Below are the code and all the weights of a small trained network. Each question names an input and a target symbol and asks about switching units off, where a switched-off unit gives its printed mean instead of its output.

import numpy as np


def w(rows, s, z=0):
    codes = np.array(rows[::2]) - 128.0
    scale = np.full(codes.shape[1], s)
    scale[-1] = z or s
    return codes * scale


def f(y):
    return y / 2 * (1 + np.tanh(0.7978845608 * (y + 0.044715 * y**3)))


def softmax(a):
    e = np.exp(a - a.max(-1, keepdims=True))
    return e / e.sum(-1, keepdims=True)


def log_softmax(a):
    a = a - a.max(-1, keepdims=True)
    return a - np.log(np.exp(a).sum(-1, keepdims=True))


def net(x, mask):
    ids = ['ΓΔΣΦΨαβεζηλμτω'.index(c) for c in x.split()]
    T = len(ids)
    res = E[ids] + P[:T]
    r = res
    for j in range(2):
        rows = slice(2 * j, 2 * j + 2)
        q, k, v = (r @ M[0][rows].T for M in (Q, K, V))
        z = softmax(np.where(np.tri(T) > 0, q @ k.T / 2**0.5, -1e9)) @ v
        o = O[0][rows]
        res = res + np.where(mask[j], z, o[:, -1]) @ o[:, :-1]
    y = f(res @ A[0][:, :-1].T + A[0][:, -1])
    res = res + np.where(mask[2:18], y, B[0][:, -1]) @ B[0][:, :-1]
    return log_softmax(res[-1] @ U[:, :-1].T + U[:, -1])


Q, K, V, O, A, B = {}, {}, {}, {}, {}, {}
E = w([
[10,84,165,112,180,192],'Γ',
[92,115,118,154,165,93],'Δ',
[139,100,127,136,145,60],'Σ',
[62,112,131,173,173,141],'Φ',
[108,184,63,109,80,92],'Ψ',
[217,211,97,138,237,136],'α',
[162,78,187,130,103,60],'β',
[125,149,119,248,87,122],'ε',
[127,99,136,64,111,62],'ζ',
[155,60,84,146,83,113],'η',
[48,150,95,82,164,127],'λ',
[120,63,216,132,140,83],'μ',
[102,79,175,134,160,105],'τ',
[72,58,171,47,125,107],'ω',
],0.017)
P = w([
[172,24,2,103,153,131],'0',
[143,100,69,123,148,63],'1',
[117,136,108,131,144,57],'2',
[97,154,128,133,134,58],'3',
[82,166,143,140,128,62],'4',
[71,171,159,147,126,65],'5',
[57,178,163,150,119,67],'6',
],0.0076)
Q[0] = w([
[103,80,143,126,172,90],'head 0',
[84,153,117,149,166,139],'head 0',
[129,132,62,174,146,57],'head 1',
[163,111,155,156,91,248],'head 1',
],0.012)
K[0] = w([
[144,86,170,76,254,121],'head 0',
[109,162,70,162,198,159],'head 0',
[232,209,87,163,160,140],'head 1',
[16,67,109,189,29,87],'head 1',
],0.0083)
V[0] = w([
[71,110,107,49,108,88],'head 0',
[163,255,64,70,153,141],'head 0',
[66,80,157,58,200,111],'head 1',
[106,50,146,91,5,44],'head 1',
],0.0073)
O[0] = w([
[219,67,113,224,116,189,251],'head 0',
[61,127,254,184,141,192,59],'head 0',
[178,120,92,177,62,14,187],'head 1',
[87,49,63,174,211,34,69],'head 1',
],0.0059,0.0028)
A[0] = w([
[147,56,172,49,123,154,145],'neuron 0',
[67,191,163,129,126,151,187],'neuron 1',
[103,74,155,173,240,154,129],'neuron 2',
[85,126,152,110,81,100,163],'neuron 3',
[195,156,120,179,67,132,157],'neuron 4',
[120,69,153,154,71,107,151],'neuron 5',
[242,138,52,193,141,124,180],'neuron 6',
[109,116,107,133,108,236,99],'neuron 7',
[118,118,100,2,52,181,57],'neuron 8',
[213,109,141,34,137,204,156],'neuron 9',
[168,97,219,106,139,131,66],'neuron 10',
[65,87,63,172,139,142,207],'neuron 11',
[170,77,81,142,150,97,33],'neuron 12',
[96,189,188,79,144,209,2],'neuron 13',
[175,139,175,137,133,105,155],'neuron 14',
[108,173,61,22,154,111,94],'neuron 15',
],0.012,0.0073)
B[0] = w([
[30,80,184,35,208,133,150],'neuron 0',
[172,162,116,172,88,141,201],'neuron 1',
[99,45,80,9,126,143,157],'neuron 2',
[185,135,124,160,156,128,171],'neuron 3',
[126,31,96,16,155,160,167],'neuron 4',
[118,183,69,127,159,109,188],'neuron 5',
[66,96,141,42,197,117,223],'neuron 6',
[105,49,140,51,89,169,138],'neuron 7',
[178,43,150,227,220,133,141],'neuron 8',
[222,216,183,166,148,188,158],'neuron 9',
[80,149,207,86,53,62,137],'neuron 10',
[179,142,158,145,94,27,248],'neuron 11',
[143,184,182,227,38,206,186],'neuron 12',
[42,112,19,117,180,78,178],'neuron 13',
[125,104,84,98,79,91,149],'neuron 14',
[78,2,131,71,172,142,145],'neuron 15',
],0.009,0.011)
U = w([
[87,68,99,61,150,87,199],'Γ',
[160,198,97,218,113,90,202],'Δ',
[218,197,170,251,47,113,119],'Σ',
[68,136,111,126,113,138,46],'Φ',
[163,104,102,167,137,153,108],'Ψ',
[136,152,110,95,152,153,130],'α',
[168,120,153,79,108,120,2],'β',
[115,105,121,99,94,161,130],'ε',
[170,126,159,151,147,133,91],'ζ',
[157,93,127,93,145,141,33],'η',
[89,118,109,150,163,149,70],'λ',
[108,145,166,105,107,126,74],'μ',
[88,143,150,121,127,137,79],'τ',
[99,111,155,129,161,143,90],'ω',
],0.014,0.0076)

Each question gives the input, a string of symbols that net reads in full, and the target symbol t.
The units are the heads (2 rows each of Q, K, V and O) and the neurons (one row each of A and B). Each row of codes is followed by its name. A weight is (code - 128) times the scale printed after its matrix; where a second scale follows, it is the last column's (O, A, B and U).
mask holds one flag per unit, heads first, then neurons. A switched-off unit (its flag False) gives its mean, the last column of its rows in O or B, instead of its output. The means were averaged over made-up inputs and are rounded, as every weight is.
A unit's drop is (log p(t) with every unit on - log p(t) with that unit switched off) / (log p(t) with every unit on - log p(t) with every unit switched off).
The circuit of an input: a set's keep is (log p(t) with only the set's units on - log p(t) with every unit switched off) / (log p(t) with every unit on - log p(t) with every unit switched off). Starting from the 12 units with the biggest drops (on a tie, the unit counted first), units are removed one at a time, each time the one whose removal leaves the highest keep (on an exact tie, the one counted first), for as long as the keep stays at least 0.8.
units of the circuit, in order: the units of the circuit, biggest drop first
most important unit: the unit with the biggest drop
top k neurons: the k neurons with the biggest drops, biggest first
heads that matter: for each layer, one digit per head in row order, 1 if its drop is at least 0.15 and else 0, layers parted by /
input τ α Ψ β, target β: units of the circuit, in order -> [head 1; neuron 4; neuron 9]
input Φ η Γ ζ α ε μ, target μ: heads that matter -> 01
input ε α ω, target ω: units of the circuit, in order -> [neuron 0; head 1; neuron 9; neuron 8]
input β Φ ζ Γ ε α ω, target ω: top 3 neurons -> [neuron 0; neuron 8; neuron 11]
input Ψ α Φ ζ, target ζ: units of the circuit, in order -> [head 1; neuron 9; neuron 8; neuron 0]
input ε β α ω τ ε η, target η: top 4 neurons -> [neuron 4; neuron 8; neuron 9; neuron 12]
input μ Σ Ψ β Δ Φ Φ, target Δ: heads that matter -> 10
input Ψ Γ Φ ε α, target α: units of the circuit, in order -> [head 1; neuron 9; neuron 13; neuron 4]
input α Γ β, target β: units of the circuit, in order -> [head 1; neuron 9; neuron 4]
input Δ μ λ τ Σ λ, target Δ: most important unit -> neuron 6
input ζ Σ λ λ, target Δ: heads that matter -> 10
input ω η ω, target Δ: heads that matter -> 01
input α ε η, target η: units of the circuit, in order -> [head 1; neuron 4; neuron 12; neuron 9]
input ε β η Ψ Ψ α ζ, target ζ: units of the circuit, in order -> [head 1; neuron 8; neuron 9; neuron 0]
input Γ η β ζ η, target Δ: most important unit -> head 1
input ζ Σ Γ Γ, target Δ: units of the circuit, in order -> [head 1; neuron 4; neuron 15]
input λ α Ψ, target Ψ: top 3 neurons -> [neuron 4; neuron 8; neuron 13]
input ζ ω Δ ζ Ψ Γ ω, target Δ: heads that matter -> 11
input ε β ε τ Ψ, target Γ: heads that matter -> 00
input β μ Φ ζ α Δ, target Δ: most important unit -> neuron 13
input Δ μ Σ Φ Φ α ε, target ε: heads that matter -> 01
input Ψ α ω τ μ Σ, target Σ: top 2 neurons -> [neuron 6; neuron 9]
input ω τ α Ψ, target Ψ: top 2 neurons -> [neuron 8; neuron 4]
input μ Ψ Γ Ψ μ, target Δ: top 3 neurons -> [neuron 12; neuron 4; neuron 15]
input λ λ η ζ Φ τ Φ, target Δ: heads that matter -> 00
